Rows near named flat spaces through zero:
von_binof: [  6  -3   0  -3   0   3 -11  -6 -12   7   7 -25  13  -3   4   6 -23   4
   0  -5  20  -2  -3 -10  -1  -9 -13  -7   4  -2  -4   3   5]
kase_reg: [ -3  23  21  26   9 -30  17 -36  13 -29 -39   0 -22   1 -12   6  19 -35
  -2   8 -12  18 -15 -22   1   3  23   6  23  17  24  -4 -24]
gitab_lel: [ 12 -35  27  33 -41  26  18  19  -3  -4  14 -20 -11   6  23 -22 -16   5
 -31 -20   3  31  17  49   2 -15  30  26 -18 -50  38 -21   6]
gitab_lel: [ 10  -6 -22  -2   6 -13   8  22  -2  -3   5 -47   8  -2 -15   4   5  24
 -19  35  35 -51  30 -49   4  25  -3 -18   0  60 -38  45  -1]
gitab_lel: [-43   4  30 -33   1 -79  36  35  26  13  -3 -48  39  47  16  -9 -17  -3
 -35  42  42 -52  31 -45 -18   0 -44  -4   4  22  -9  54  51]
von_binof: [ -5  -7  17   2 -10  -1  11  35  33 -16  -4  13 -10   3  -7  -5  -5  12
  -3 -10  28 -27 -38   2  25   1 -13 -10 -26  20  28  22 -14]
kase_reg: [ -3  -6  -2  -5  -9  18   4  -4  -5   0  -3  -1   5  -1   6   1  -8  -2
   6 -10   3  12  11   8   0  -3   2   1   6  -5   2  -4  -4]
kase_reg: [ -6   5  -7  -5   4  -9  17  -8  -6  -2  -9   4   2   4   3  -4  25  -8
  -2  18 -25   2  42  -9 -14  10  19   7  20   9 -21   3   4]
bideb_sikaz: [ 10  12  25 -20  12  10   5   3   7 -20 -12  30  10 -22   5   7   2   3
  29 -24   1 -31 -19 -35  23 -19 -12 -25  25  40   4  29 -25]
bideb_sikaz: [-28  46  -8 -29  42 -53 -15 -28  23  -7 -36  -5  12   6 -31  34 -11 -21
  28  18  40 -36 -59 -72   7  11 -56 -36  17  66 -10  35 -14]
kase_reg: [  1  -9 -42 -41  17 -11  -1  40 -26  43  49   9  29   8  12 -18  40  38
 -13  47 -46 -45  93  -5 -33  21   1   4  -1   2 -88  19  54]
git_mos: [-18  22 -64 -29  22  32 -18 -36  -9   4 -22  49  -5 -13 -27  23  27 -11
  51   3 -27  20   5   1  -6  31  -1 -11  15  27 -40 -17 -28]
bideb_sikaz: [ 12   9  31 -19   9  14  10   7   6 -21  -9  37   8 -23  11   1   7   5
  26 -27 -10 -28 -11 -27  22 -22  -4 -21  26  32   6  26 -22]
gitab_lel: [ 21 -32  30   5 -30  48  22  51  12 -17  17  37  -9 -16  22 -24   7  29
  -2 -36 -10 -15   7  34  27 -18  22   2 -17  -8  27  10 -15]
kase_reg: [ 24  24   3  14  29 -17 -31 -36 -17  -1   0  -7  -5 -19 -12  16   0  -9
   9   0 -11   1 -34 -30   0 -10  -2  -9  17   6  -7  -8  -8]
git_mos: [-20  13 -16   2  12 -39   5   3  18   4  -7   6 -12  20 -18  -2  26  -8
 -12  35 -11  -7   1  -2 -12  26   0   8 -14   8 -11   1  12]
gitab_lel: [-10  20 -26  12  12   2 -25 -47  -3   1 -20  11 -18  -1 -22  19  -1 -26
  20  -3  -8  44 -37  14  -6  11   0   5   0 -15   9 -37 -17]
git_mos: [ 18  13 -10  -1  15  18   8 -25 -14 -22 -21  12  -4 -27  -8  11  28  -5
  21   1 -21  -7  24 -36   7   7  26 -13  38  47 -24  13 -34]
gitab_lel: [ 27 -22 -22  31 -13  11   2   6 -20  -2  12 -66  -6  -6  -9  -1  -5  18
 -33  23  27  -7  36 -14  -1  20  26   3  -7  18 -20   9  -3]
von_binof: [ 13 -10  -5  -1 -11  39   3 -20 -27  -4  -5 -20  12 -16  11   7 -16  -1
  10 -18   7  19  30  -4   0 -10  13  -3  26   2  -8  -4 -14]
bideb_sikaz: [-49  -7 -26 -75 -17  57  27  18  12   4 -21  59  34   5  16   4  -5   3
  55 -28   7  -1  38  18   4   5 -29 -17  17  22 -17  17 -12]
gitab_lel: [ 49 -12 -19  24   3  37 -22 -17 -46   6  25 -21  -4 -32   3   0   7  18
  -4  -4 -25  12  33   0  -4  -4  36   3  14  -9 -30 -18  -7]
bideb_sikaz: [  6   9  -8  -9  12   7 -16  -9  -3  -3  -4  -3   6 -13 -10  15 -12   4
  18  -8  20 -14 -25 -24  11  -1 -19 -20   6  26  -7  11 -15]
bideb_sikaz: [-42 -11  -1 -31 -26  11  40  13  20  -9 -31 -16  23  22   9   2 -22  -9
   6  -2  47  -3  31  -7   2   9 -18  -7  10  28   7  28  -6]
kase_reg: [  2  11   7 -10  19 -31  -7 -16 -26  24  18  -5  19   7  19  -6  12  -7
  -9  19 -42   4  39  -8 -31 -13   3  12  23 -30 -30 -11  39]
von_binof: [-20  12  -7 -31  13 -10  -6 -10 -10  23   8  31  18  10  13  -2  10  -9
  16   4 -37  12  22  13 -23  -6 -12   7  13 -28 -22 -15  28]
git_mos: [ 14  -4  18  11  -3  -2  13   9   2 -15  -3 -12  -2  -7   3  -4   3   5
 -10   0   6 -17   6 -18  10  -5  12  -4   7  19   5  17  -9]
von_binof: [  1   8 -12   0   9  -7   0 -31 -25   9  -4 -19   9   1   4   4   7 -14
  -2  15 -20  19  39 -11 -23   3  14   8  27  -8 -25 -12  10]
git_mos: [ 20   3  43  24  -1 -23  21 -26 -22 -11  -6 -33   5  -3  24  -9   5 -20
 -24   4 -24  15  40 -21 -14 -25  33  15  41 -15   7  -3  10]
git_mos: [-13  -7 -14   0 -17  26  23  -3   9 -18 -26   3  -7   0  -7   3   5  -7
   9  -4  13  13  17   5   8  16  15   0   6  23   6   4 -27]
von_binof: [ 20  -2  -7  11   6   0 -32 -12 -22  16  20 -39   7  -7  -3  10 -29   8
  -7  -2  21   2 -19  -8  -3  -9 -14  -5  -6 -14  -6  -9  10]
git_mos: [ -7 -12  17   8 -22  11  17 -11  -6  -2  -9 -19   5   9  18  -5 -18 -15
  -9 -13   6  33  21  19  -7 -13  12  15  10 -29  21 -15   4]
von_binof: [  1  -3  -6  -7  -4  27   1  -6  -9   1   0  28  -1  -8   7  -3  10  -1
  15 -14 -26  19  15  21  -2  -3  13   5   8 -14  -4 -16  -6]
bideb_sikaz: [-22  41  -6   2  39 -78 -18 -27  17   8 -14   0  -9  21 -27  13  17 -25
  -5  41  -9  -9 -41 -31 -16  16 -23   0  -3  10  -8  -1  17]
von_binof: [ -2 -10   8 -15 -13  27  11   6  -2  -7  -7  -4  15  -6  12   2 -19   4
  12 -21  21  -3   9  -5  10 -11  -7 -10  12  12   6  13 -11]
git_mos: [ 15  19  10  10  32 -61  -8  18  11   1  16  -1  -9   2 -15  -6  32  11
 -23  39 -18 -51 -14 -39  -2   9  -3  -5  -9  26 -20  25  18]
gitab_lel: [  5  -6   9  -1  -8  28   3  14  10 -11   0  40 -11 -11   3  -6   7   7
  15 -25 -12   2 -17  22  16  -7   7  -1  -8  -4  18  -5 -17]
kase_reg: [  3  11   8  19  13 -41  -4  21  31 -12  -1   4 -24   6 -25  -2  17   6
 -17  21  10 -33 -49 -16  14  15  -7  -5 -29  25  14  17  -5]
bideb_sikaz: [ -9  -2  17  -1  -6 -11  21   9   9  -4  -4  14  -2  10  11 -12  15  -6
  -8   4 -19   2  18  10  -5  -3  12  11   4 -10   8   0   8]
kase_reg: [ -8 -10 -13  -6  -7   2  12  32  16  -1   5   7  -4   7  -7  -8  12  16
  -7  12   8 -22  10   6   6  18  -1  -2 -20  17  -7  16   1]
[ -5  22  34  21  12 -47   9 -31   7 -12 -21  -4 -11  10   1   0  11 -34
 -12  10 -21  18 -14 -14 -11 -11  12  13  19 -13  23 -11   5] : kase_reg
[-10 -24  79  -2 -38  18  26  28  13   2  17  54   6  15  59 -37 -16 -10
  -6 -56 -40  41  -1  80   0 -59   9  33  -7 -98  69 -34  28] : gitab_lel
[ -9 -24  10 -52 -34  93  30  -4 -23 -10 -18  18  45 -22  43   5 -36   2
  49 -63  16  19  59   6  12 -33  -4 -17  52   9  -1  13 -26] : von_binof
[ 14  -6  10  -9  -3  34   2  21   6 -11   7  51  -6 -21   6  -7  14  16
  21 -28 -21 -13 -11  13  20 -11   7  -8  -3   6   7   5 -19] : gitab_lel
[-40   3  18  -7 -15  -8  19  15  48 -14 -27  39 -13  23  -5  -3  -6 -18
  10 -16  17  12 -49  31  14   2 -19   4 -24  -8  51  -3 -11] : gitab_lel
[  6  22  11  21  20 -40  -1 -15  13 -15 -15   1 -19  -1 -18   5  21 -14
  -8  19 -10 -10 -27 -26   3   7   8  -1   4  20   7   5  -9] : kase_reg
[-39  15   9 -16   5 -44  26   0  26  -2 -23  11   4  29   0  -3  14 -22
  -4  23  -5  -3  10  -8 -13  10 -11   7   6   7   4  10  14] : bideb_sikaz
[ 13  -9 -14   9  -5  17   2  12   1  -9   1  -8  -9 -11 -11   1   6  14
  -3   3  12 -13   3  -6  12  14  10  -7  -8  25  -7  11 -17] : gitab_lel
[  5  -2  38   2  -7  -5  27  13  11 -19  -9  10   1  -3  16 -11   8  -3
  -5  -9  -8 -13  11 -11   9 -16  13   0  15  10  17  18  -6] : bideb_sikaz
[ 10  -5 -13 -11   7   7 -20  14 -11  18  25  -1  10  -5   2   0  -6  20
   2   1   1 -16   1   1  -2  -2 -14  -7 -11  -5 -21   3  14] : kase_reg
[ -8   8  -1 -16  15 -22 -28  11   4  26  25  17   8  10   1  -1  -9   7
   3   1  -6  -9 -33  13  -7  -8 -34  -1 -22 -28  -3  -9  29] : von_binof
[ 25   4   1 -16  19  14 -46   2 -22  23  36  15  16 -21   7   7 -21  21
  20 -24  -6 -15 -35  -1   5 -26 -30 -16  -5 -20 -13  -7  13] : git_mos
[-35 -12 -26  -4 -27  24  26   5  23 -10 -28   6 -10  18 -11   1  -1 -11
   6   0  24  25  10  29   3  28   5   7 -15   8  15  -5 -19] : git_mos
[  4   5 -35   2   6  30  -6   8  21 -24 -19  32 -26 -20 -37  14  19  13
  26  -4  16 -20 -38  -9  31  31   1 -22 -17  58  -2  15 -50] : gitab_lel
[ 29   0  55  27   6 -46  12   8  -7  -7  15 -37   2   0  19 -15   3   1
 -40  13 -10 -24  12 -31  -4 -26  16   7  14  -7  10  16  22] : git_mos
[  5   3  -7   1  -7  43   4 -46 -23 -15 -28  -3   4 -20   4  15 -10 -21
  27 -25  -2  40  18  -5   1  -8  19  -3  40   6   2 -16 -32] : kase_reg
[  9   8  27  -8  10   0   8   9   4  -7   6  58  -5 -11  15 -13  33   1
  13 -13 -54  -8   5   7   3 -17  15   4  13  -9   2  -2   0] : bideb_sikaz
[ -5  18 -28  -6  23 -15 -30 -18  -4  14   3   5  -2   0 -20  14   1  -3
  12  12  -2   1 -28  -7  -7  12 -19  -7  -7   2 -17 -10   4] : bideb_sikaz
[ 11  24 -12  -6  33 -22 -19 -20 -14   7   5  16  -1 -11 -10   7  27  -3
  10  18 -35 -12   1 -26 -11   4   1  -5  16  12 -32  -2   5] : git_mos
[ 22  -3 -12  28  -5  14  10 -40 -33 -13 -17 -53  -3 -14  -2   9   2 -13
 -12  11   2  24  48 -24 -10   8  40   6  35  16 -17  -6 -18] : von_binof
[ 23 -17  29  70 -19 -44  13   1  -3  -6  11 -76 -26  18   1 -19  -2  -7
 -72  31   9  17  11   9 -12   2  40  33 -20 -35  29 -15  22] : bideb_sikaz
[ 37   0  -5 -18  19  25 -10  16 -23   1  24  25  12 -35   7  -1  23  31
  18  -6 -29 -43  26 -29  10  -9   8 -21  20  32 -43  24  -7] : gitab_lel
[ -3   7  -1  -3  15 -24 -31  21  15  20  27  28  -8   9  -8  -4   0  12
  -2   2  -9 -12 -53  23   1  -2 -28   1 -39 -29   7 -12  23] : von_binof
[-29 -26 -15  -9 -35  22  47  50  36 -16 -15  15 -10  19  -4 -16  17  13
 -10   9  21 -14  33  26  12  32  12   5 -27  27   9  24 -13] : kase_reg
[ 17 -12  50   7 -13  10  33  26   4 -15  10  50  -8  -8  33 -31  36   4
  -8 -18 -61   0  35  26   3 -26  41  19  13 -26  18  -3   4] : bideb_sikaz

Rows near named flat spaces through zero (a row that begins with a name and a colon came from that space):
regoz-sava: [  8   5 -11   2  -7  14  -2  13  10 -35  -9  12   2   8  -3 -22  -3   6
  12 -15  20 -12  -3  15 -21  22  -8 -15   4   0 -10  21  19]
pofi-fam: [ -3 -16 -38  -3  10   6   2 -19  22 -23  21  17   5  26  16  -7  39   1
  13  -7   1  12  16  36  -9  21  -6  -4   2  -1  29  17  -7]
poriv-supid: [ 20  -8  42  27  14  16 -10  13 -15 -10 -47 -12  -4 -32   7   5 -17 -23
  25 -25   1  -8 -13  -4   1  24  -2   0   3  -9 -59   9 -19]
poriv-supid: [-29   2   1  41  -4  -2   1 -10 -24 -20 -14 -29 -30 -35 -28  -6  -2  19
  21  13  19 -15  -7 -11   4 -10 -14 -28  -2  -3 -23  33   4]
poriv-supid: [ 13 -24 -13   0  -4 -18 -29  23  27   2 -25   5  25  16  40 -17  17 -19
 -15 -12  18  24  30  20  32  22  11  17   7 -11   8 -12   2]
poriv-supid: [  2  20  36 -55  10  34  40  -7 -11  33  14  -3   8  16   2  33 -28  -3
  -9  19 -51  -9 -17 -25  -9 -13  24   8   4  43 -18 -22  -7]
pofi-fam: [ 16 -20  14  10   9   1  14  -4   5  21 -13 -20  11  -2  -8  27   4 -11
 -15 -17 -11   7  -7   6  28  17  16  15   0   4 -13  20 -40]
kab-tav: [-21   9   8  15   6  -9  -2   8 -11  -9 -12  -7  -1 -10  27 -19  10  -2
  10 -13  19   3  17  -9   9  21   1  16  21   2 -14   6  -2]
pofi-fam: [ 10  -4   3  35   4 -13 -13  12  13  -2 -37  -9   0  -9  -7  13 -15  10
 -16 -33   8  13 -11   0   8 -19  -6   6 -14 -22 -19   6  11]
regoz-sava: [-17  -3   9 -23  -2  21   6  21   6  -5  -6  -8  14  13   0 -19  -5  -9
  10  -6  15  -7   4  14  -7  15  -2 -14   8  18 -17  21  -5]
kab-tav: [ 20 -29  17 -10 -18  -4 -19  20  25  19  -7  -1  10  -9   2  -2  -4 -27
  -4   9   2   2  -1   7  24  10   3 -17 -16   3  -4   1 -22]
regoz-sava: [ 12  -2   5 -18  28   8 -25  11 -59  25 -14  -5  27  15 -20  -1 -15 -34
  -2  -4   3  -2   6  16 -23 -20  -3  34  15 -45   2 -58  -9]
regoz-sava: [-22   5 -15  25   5   5   8  19  16 -34 -20 -10   7  12 -14 -19   3  20
   2 -51  40   1  -3  24 -14  14 -15  -5   5  -4 -17  55   7]
pofi-fam: [ -1   0 -18  14   3  -3  -5  -3  14 -19  -3   8  -4   6   4  -3   8  11
   2 -14   7   7   1  11  -8  -3  -9  -4  -5  -9   6   8  14]
pofi-fam: [  1  -3 -11  -1  13  14  35 -24 -26   2  12 -20   8  13 -23  16  15   5
  -6   3  -8 -11   0   9  12  30  21  17  23  12   2  27 -32]
kab-tav: [ 12  -8  12  13   5   7   1 -18  -3  -7   5   4 -17 -22   4  11   6  -8
  23   6 -16  -6  -9  -4  -3  11  -4 -10  -7   1 -10   6 -18]
kab-tav: [-12  15   7 -41 -15  23  28   3  15  -3  26   8  -1  14  -1  -7  -9  10
   4  19 -11 -16  -7  -8 -13   7   5 -23   1  42   0  16   8]
pofi-fam: [-12 -10  -6  23  -9 -15 -13  -8   1  -2 -25 -20 -17 -20  14   3   4  12
  -3  31  -1   8  14 -16  35 -14   8 -14  -3   3 -10  -4  19]
regoz-sava: [ -2  -6  -6  19  -9  -8  -8   9   8  -7 -50 -26  -1  -3  12   3 -11  17
 -21  12   6   8  13 -11  40  -6  20  -4   5   6 -26   2  31]
kab-tav: [ 21  -9 -12   3  12  -2   2  -8  -4   9 -13  -5  14  16  -4  21   2  -1
 -22  -9 -12  10   2  10  13   0  16  23   4 -12   5 -11  -5]
kab-tav: [-23  22  22  37  15   9   4 -12   2 -44  -3  15 -39 -37  35 -11   8  11
  55 -26   0  -3  -9 -17 -33  12 -29 -16  -2   6 -35  23   8]
regoz-sava: [-28  17  13  50  10 -53   0  -5 -34  20  13 -13 -10 -35  17 -10  28  -2
  -6 -26  28  11  18 -29  28  17  -1  56  26 -22  14   1 -34]
poriv-supid: [ 15  17   1  23   4 -34 -15 -15 -32  27   6   4 -13 -19 -17  24 -15   8
 -23   9 -15   5 -11 -30  -1 -48  -2  30 -10 -37  22 -53  14]
poriv-supid: [  8 -14  -6  50   1 -31 -15 -15 -20   9 -22 -23 -13 -29 -13  16   7   5
 -13   8   4   7   3 -11  36 -10   6  12  -2 -28   0  -3  -8]
pofi-fam: [ 59  -1  43 -35 -22  37   8  34  20   3 -13  15  17   1 -28   7 -51 -22
  -3 -11 -14 -31 -41   0 -19  23   7 -23 -16  18 -38   9  -7]
regoz-sava: [-27 -17 -17  30  24 -19 -27   7   3   6 -47 -25   9   8  20   5  11   4
 -13 -24  16  38  24  16  22 -33  -5  17  -2 -29  -7 -12  12]
pofi-fam: [ 11  20  11 -51 -28  24  -8   9 -12  -7  21  25 -10  -1  -8 -22 -32  -4
  17  57 -13 -32  -9 -20 -33 -15  -4 -38  -5  18   2 -38  41]
kab-tav: [ 20   2  -7   5  23  28  31 -22  26 -18 -15   4   0  22   3  41  -4  22
  -6 -31 -37  10 -20  12 -12   0  10   2 -10  15 -20  21   5]
pofi-fam: [ 29 -10 -16 -28 -32  28  12 -33  33 -28  24  23 -29  -3   9   9   2  16
  19  74 -45 -21  -8  -9   3  12  14 -61 -19  44   7   4  28]
kab-tav: [ 26 -10   2  24  34   7  -2   5  38 -12 -51   7  17  20  40  31   0   2
 -12 -69 -18  37  -3  20   2   3   6  31  -8 -12 -29   1   5]
poriv-supid: [ 19 -17 -29   6  10   1   9 -26   0 -12  18   8   6  15   3   6  35  -5
   3  -2  -6   3  11  25   8  37  10  14  12  -6  24  14 -25]
poriv-supid: [  6  -6 -14  42  -2 -16  13 -24 -27   2  34 -13 -14 -23 -77  14  11   8
  -1 -13  17 -20 -29  10  -8   1 -18  -2 -11 -29  24  43 -44]
poriv-supid: [ -4 -14  10  34  -3 -18 -16  14 -21  10 -24 -28   1 -26 -27  -6  -4 -11
  -4 -10  30  -4  -1   1  22   3  -5   4   2 -24 -15  16 -22]
pofi-fam: [ -5   3  20 -18 -11   2  11   0  12   7  25  10  -6 -10  22  -8   8 -11
  12  13  -8  -6   2 -14   6  22   4  -6   3  28   2   6 -18]
regoz-sava: [-25   5   3 -24 -16   7   8   6 -15  -2  18  -7  -1  -2   3 -30   7  -5
  13  34  16 -18  16  -7   7  23   6 -14  20  25   2  10  -4]
poriv-supid: [ 28   2 -24  -6  13 -25 -26   0 -23  14  19  28  24  22   8  -9  17 -22
 -17 -14   8  12  18  15 -11   5   1  52  15 -47  48 -54  -3]
pofi-fam: [-37  30 -15  30  12 -20  18  -8   0 -25  25  11 -11   0  16 -18  28  25
  10 -43  26   8   8  -4 -19  14 -17  25  17  -3  16  29   2]
kab-tav: [-73  16   0 -13   1  -6  12  19   1  10  10 -23   4  11   2 -24   5  15
  -2  -7  31  10  17  -2  -1 -23 -12  -4  10  20   4  21   5]
poriv-supid: [ -8  -3 -29 -20 -22 -27  -1   1  42  23  25   8   8  26   6   6   8  19
 -43  18  -5  22  11  -2  24 -30   9   0 -16  11  48 -12  21]
regoz-sava: [ 45   5  15  -4  -2  11 -10  11   2 -10 -15  23   6  -2   8   1 -19 -13
   3 -13  -9 -10 -13  -3 -15  18   4   7  -1  -9 -17 -18   9]
regoz-sava: [-18  -3 -24   8  13   0   2  -5 -31  10 -19 -34  10  17 -46  13 -10  17
 -23   3  10   2   0  13   3 -38   2   6   3 -20   3  -1   9]
kab-tav: [-11 -11  38  22  -2  12   0   3  30 -20  -8   2 -26 -41  30  -5   6 -11
  46 -14  -2  -1 -11  -7  -1  24 -19 -35 -16  23 -41  40 -23]
regoz-sava: [ 44   7   5 -22  -5  26  16 -10   3  -2  21  22   0   9 -37  23 -24   1
  -2   2 -29 -21 -37   3 -34  -4  -1 -13 -18   3   3  -3  -1]
kab-tav: [ 70   6   8 -32 -31   9  -7  38  28 -17 -29  31  31  22  37 -23 -22 -15
 -25   0   3 -15   9  -6  19  66  39  17  23  18 -17 -18  31]
[-51 -11   8   1 -24 -13  -6  25   9  13   4 -30  -4 -17 -19 -29   1   0
   3  15  39  -4   8  -2  21 -11 -14 -34  -6  15  -2  36 -12] : kab-tav
[-17  14  17 -29  -3 -14 -23  44 -30  37  -6  -7  29  11  -9 -27 -25 -22
 -20  -5  30   0  12  -6  -6 -24  -4  26  14 -20   7 -43   6] : poriv-supid
[ 50 -10  26  -7  12 -33   3 -10 -31  90  -4 -19  27   1 -16  64 -18 -25
 -70   7 -46  18  -8 -29  53 -26  45  74   1 -22  20 -67 -41] : poriv-supid
[-36 -15 -10  30  20  -5  19   4  19  23 -50 -58  12  17 -33  43 -13  33
 -45 -38   3  32  -9  14  33 -53   7   5 -17   1 -24  39  -2] : regoz-sava
[  6 -26  45   2   9 -15 -12  20  -6  59 -27 -31  20 -18   3  24 -11 -38
 -22 -13  -7  18   1  -8  43  -7  14  27  -5  -8 -21 -16 -50] : pofi-fam
[  8  17   1  33 -16 -30   1 -10  -4 -15  16  15 -22 -31  20 -14  16  10
   4   4  11  -8   5 -30  15  32   4  14  13   0  10   6   3] : regoz-sava
[-37  -6 -11  -6   0 -18  -4  35  15  23 -27 -30  32  29   2 -13  -1   5
 -39 -25  35  25  23  15  30 -16   8  19  10   0   3  11   5] : kab-tav
[  1 -23   5  -6  15  13  26 -10  19  19 -12 -25  15  16   2  33   9  -3
 -17 -12 -22  15   0  14  31  11  22   8  -1  23 -13  27 -35] : kab-tav
[-57   9   6  22  29 -15 -12  24  20   0 -27  -9   6   7  39 -11   9   7
   4 -62  26  40  16   9 -10 -31 -26  20  -2 -12 -15   5   9] : kab-tav
[ 35 -32 -19  20   2 -11  -6 -13  32  -7  -8   8   8   7  22  14  30  -9
 -10 -14  -8  18  10  22  32  36  15  11  -3  -7  12  14 -21] : poriv-supid
[  9 -27 -33  19 -15 -20   3 -10  39  -2  19  -1   3   8 -18   5  29   9
 -19  -8  13  10   1  25  26  16   1 -10 -14  -2  34  42 -22] : poriv-supid
[ 11 -10 -11  14  -3   0   8  -8  -4  -3 -13 -17   1   1 -22  12   0  10
 -13   4   1  -5  -4   5  18   7  12  -1   2  -1  -4  19  -5] : kab-tav
[ 25  18  13   8   0  16  16  13 -31  -2 -31 -19   8   0 -54  15 -44  13
 -20 -16   4 -26 -30  -8 -12  -5  10   8   6  -9 -34  10  11] : pofi-fam
[-10 -23  38  -8 -22  -1 -10  36  21   7 -25 -18  10 -22  41 -31   6 -33
  12  10  24  -3  23  -7  49  55  15 -13  16  33 -36  26 -29] : pofi-fam
[ 20  18   5  29  -7 -24   2  -9 -16  -7  13  14 -14 -25   2  -3   5   5
  -1  -7   5 -10  -6 -24   3  23   3  24  10 -13   8  -3  -3] : regoz-sava
[ 18 -15   8  20  27   8  -7 -17  22  -3 -11  13  -9  -7  12  34   3  -6
  15 -32 -31  22 -18  13 -18 -20 -17  -2 -29 -17 -11  -5 -12] : kab-tav
[ 15   2 -24  16 -25  -6  -5   4  -5 -18 -11  -7  -5  -2 -43  -8 -15  22
 -17  16  20 -19 -10   1   4  -5   2 -19  -4 -11   4  15  28] : kab-tav
[  6  -8 -15  11  16  -3  17 -26  12   2  18   4  -1  10  -1  25  22   6
  -5 -18 -17  13  -5  13   1   4   2  13  -6  -2  19  14 -23] : pofi-fam
